Below are the code and all the weights of a small trained network. Each question names an input and a target symbol and asks about switching units off, where a switched-off unit gives its printed mean instead of its output.

import numpy as np


def w(rows, s, z=0):
    codes = np.array(rows[::2]) - 128.0
    scale = np.full(codes.shape[1], s)
    scale[-1] = z or s
    return codes * scale


def f(y):
    return y / 2 * (1 + np.tanh(0.7978845608 * (y + 0.044715 * y**3)))


def softmax(a):
    e = np.exp(a - a.max(-1, keepdims=True))
    return e / e.sum(-1, keepdims=True)


def log_softmax(a):
    a = a - a.max(-1, keepdims=True)
    return a - np.log(np.exp(a).sum(-1, keepdims=True))


def net(x, mask):
    ids = ['ΔΘΠΣΩβεζτ'.index(c) for c in x.split()]
    T = len(ids)
    res = E[ids] + P[:T]
    r = res
    for j in range(2):
        rows = slice(3 * j, 3 * j + 3)
        q, k, v = (r @ M[0][rows].T for M in (Q, K, V))
        z = softmax(np.where(np.tri(T) > 0, q @ k.T / 3**0.5, -1e9)) @ v
        o = O[0][rows]
        res = res + np.where(mask[j], z, o[:, -1]) @ o[:, :-1]
    y = f(res @ A[0][:, :-1].T + A[0][:, -1])
    res = res + np.where(mask[2:6], y, B[0][:, -1]) @ B[0][:, :-1]
    return log_softmax(res[-1] @ U[:, :-1].T + U[:, -1])


Q, K, V, O, A, B = {}, {}, {}, {}, {}, {}
E = w([
[213,110,165,137,59,147,66],'Δ',
[137,65,156,162,127,119,55],'Θ',
[125,46,177,121,117,114,49],'Π',
[135,126,33,95,74,170,113],'Σ',
[196,136,69,145,101,172,147],'Ω',
[208,142,153,43,145,184,137],'β',
[124,114,103,78,119,156,113],'ε',
[111,191,178,215,241,112,98],'ζ',
[157,82,129,3,124,189,135],'τ',
],0.015)
P = w([
[119,82,111,76,177,250,106],'0',
[131,147,49,134,196,90,95],'1',
[121,148,69,157,166,110,98],'2',
[119,143,81,172,136,143,102],'3',
[136,65,152,134,116,81,223],'4',
[135,108,143,128,95,100,153],'5',
],0.013)
Q[0] = w([
[181,91,102,143,122,127,128],'head 1',
[104,123,161,128,100,90,164],'head 1',
[167,122,173,155,164,148,153],'head 1',
[128,99,179,143,109,89,205],'head 2',
[137,102,143,121,113,4,203],'head 2',
[89,136,134,108,117,128,88],'head 2',
],0.012)
K[0] = w([
[161,107,108,109,100,105,137],'head 1',
[130,143,123,136,131,62,138],'head 1',
[165,129,125,130,161,133,98],'head 1',
[161,139,83,107,140,82,120],'head 2',
[169,128,74,99,151,8,75],'head 2',
[120,106,121,131,80,155,145],'head 2',
],0.014)
V[0] = w([
[160,116,218,190,152,113,166],'head 1',
[47,205,57,180,157,132,121],'head 1',
[161,54,130,105,91,142,68],'head 1',
[83,132,188,177,150,85,23],'head 2',
[181,211,228,113,213,165,168],'head 2',
[254,168,70,168,129,160,138],'head 2',
],0.01)
O[0] = w([
[96,97,44,184,98,117,106,109],'head 1',
[227,204,113,106,69,154,67,138],'head 1',
[162,44,118,110,201,254,189,195],'head 1',
[98,79,124,156,97,201,30,205],'head 2',
[51,69,106,48,86,35,112,253],'head 2',
[187,96,54,32,213,63,86,203],'head 2',
],0.0089,0.0066)
A[0] = w([
[5,92,41,132,254,195,238,254],'neuron 1',
[152,15,207,26,165,203,124,101],'neuron 2',
[137,167,36,13,166,30,150,9],'neuron 3',
[82,78,20,71,61,200,106,164],'neuron 4',
],0.0047,0.0035)
B[0] = w([
[162,112,242,134,99,96,116,239],'neuron 1',
[143,201,53,197,92,42,115,254],'neuron 2',
[106,57,96,201,122,188,151,172],'neuron 3',
[117,133,158,105,170,161,2,216],'neuron 4',
],0.008,0.009)
U = w([
[179,47,190,55,223,168,114,212],'Δ',
[130,105,2,210,177,133,171,206],'Θ',
[170,189,139,166,63,71,155,171],'Π',
[105,106,156,181,103,200,177,147],'Σ',
[40,63,89,130,132,87,224,86],'Ω',
[185,180,122,103,161,148,149,21],'β',
[131,99,107,172,161,175,149,3],'ε',
[113,107,104,105,109,113,99,71],'ζ',
[95,134,193,101,110,92,196,98],'τ',
],0.006,0.0058)

Each question gives the input, a string of symbols that net reads in full, and the target symbol t.
The units are the heads (3 rows each of Q, K, V and O) and the neurons (one row each of A and B). Each row of codes is followed by its name. A weight is (code - 128) times the scale printed after its matrix; where a second scale follows, it is the last column's (O, A, B and U).
mask holds one flag per unit, heads first, then neurons. A switched-off unit (its flag False) gives its mean, the last column of its rows in O or B, instead of its output. The means were averaged over made-up inputs and are rounded, as every weight is.
A unit's drop is (log p(t) with every unit on - log p(t) with that unit switched off) / (log p(t) with every unit on - log p(t) with every unit switched off).
The circuit of an input: a set's keep is (log p(t) with only the set's units on - log p(t) with every unit switched off) / (log p(t) with every unit on - log p(t) with every unit switched off). Starting from all 6 units, units are removed one at a time, each time the one whose removal leaves the highest keep (on an exact tie, the one counted first), for as long as the keep stays at least 0.8.
units of the circuit, in order: the units of the circuit, biggest drop first
most important unit: the unit with the biggest drop
k most important neurons: the k neurons with the biggest drops, biggest first
heads that matter: for each layer, one digit per head in row order, 1 if its drop is at least 0.15 and else 0, layers parted by /
drop when u is switched off: that unit's drop, to one decimal
input β ε Π, target Ω: most important unit -> head 2
input Ω ζ Π Δ, target Θ: units of the circuit, in order -> (head 2; neuron 3; neuron 1)
input β Δ ζ, target Ω: units of the circuit, in order -> (head 2; head 1)
input ζ Θ ζ Σ, target Δ: heads that matter -> 00
input Δ Ω ζ, target Δ: 2 most important neurons -> (neuron 2; neuron 1)
input β Δ ζ Ω, target Δ: units of the circuit, in order -> (neuron 1; head 1)
input ζ ζ Π ζ Δ, target ζ: units of the circuit, in order -> (head 2; neuron 4; neuron 2)
input ζ Σ ζ τ, target ζ: units of the circuit, in order -> (head 2; neuron 2)
input ζ Σ ζ β, target ζ: units of the circuit, in order -> (head 2; head 1)
input ζ ζ ε, target ζ: 2 most important neurons -> (neuron 1; neuron 4)
input ζ β Σ Π β, target Θ: units of the circuit, in order -> (neuron 3; head 2; neuron 2)
input Ω Ω ζ β ζ, target Θ: 3 most important neurons -> (neuron 3; neuron 1; neuron 4)
input Ω ζ Δ, target Θ: units of the circuit, in order -> (head 2; neuron 3)
input ζ ζ ζ Ω, target ζ: units of the circuit, in order -> (head 2; neuron 4)
input Π Δ Θ, target Σ: heads that matter -> 01
input Π Θ ζ, target Σ: heads that matter -> 01
input τ ε Ω, target Δ: most important unit -> head 1
input Δ ζ Π Δ Θ Σ, target Δ: heads that matter -> 10
input β ε Δ, target Ω: 2 most important neurons -> (neuron 3; neuron 4)
input Π ε ζ, target Σ: units of the circuit, in order -> (head 2)
input Π Σ ζ ζ ζ, target Π: drop when neuron 4 is switched off -> 0.1
input Π ζ Δ, target Σ: drop when neuron 1 is switched off -> 0.0
input ζ Π Δ Ω Π, target Σ: drop when head 2 is switched off -> 1.0
input ζ ζ ζ β Θ, target ζ: drop when neuron 1 is switched off -> 0.1
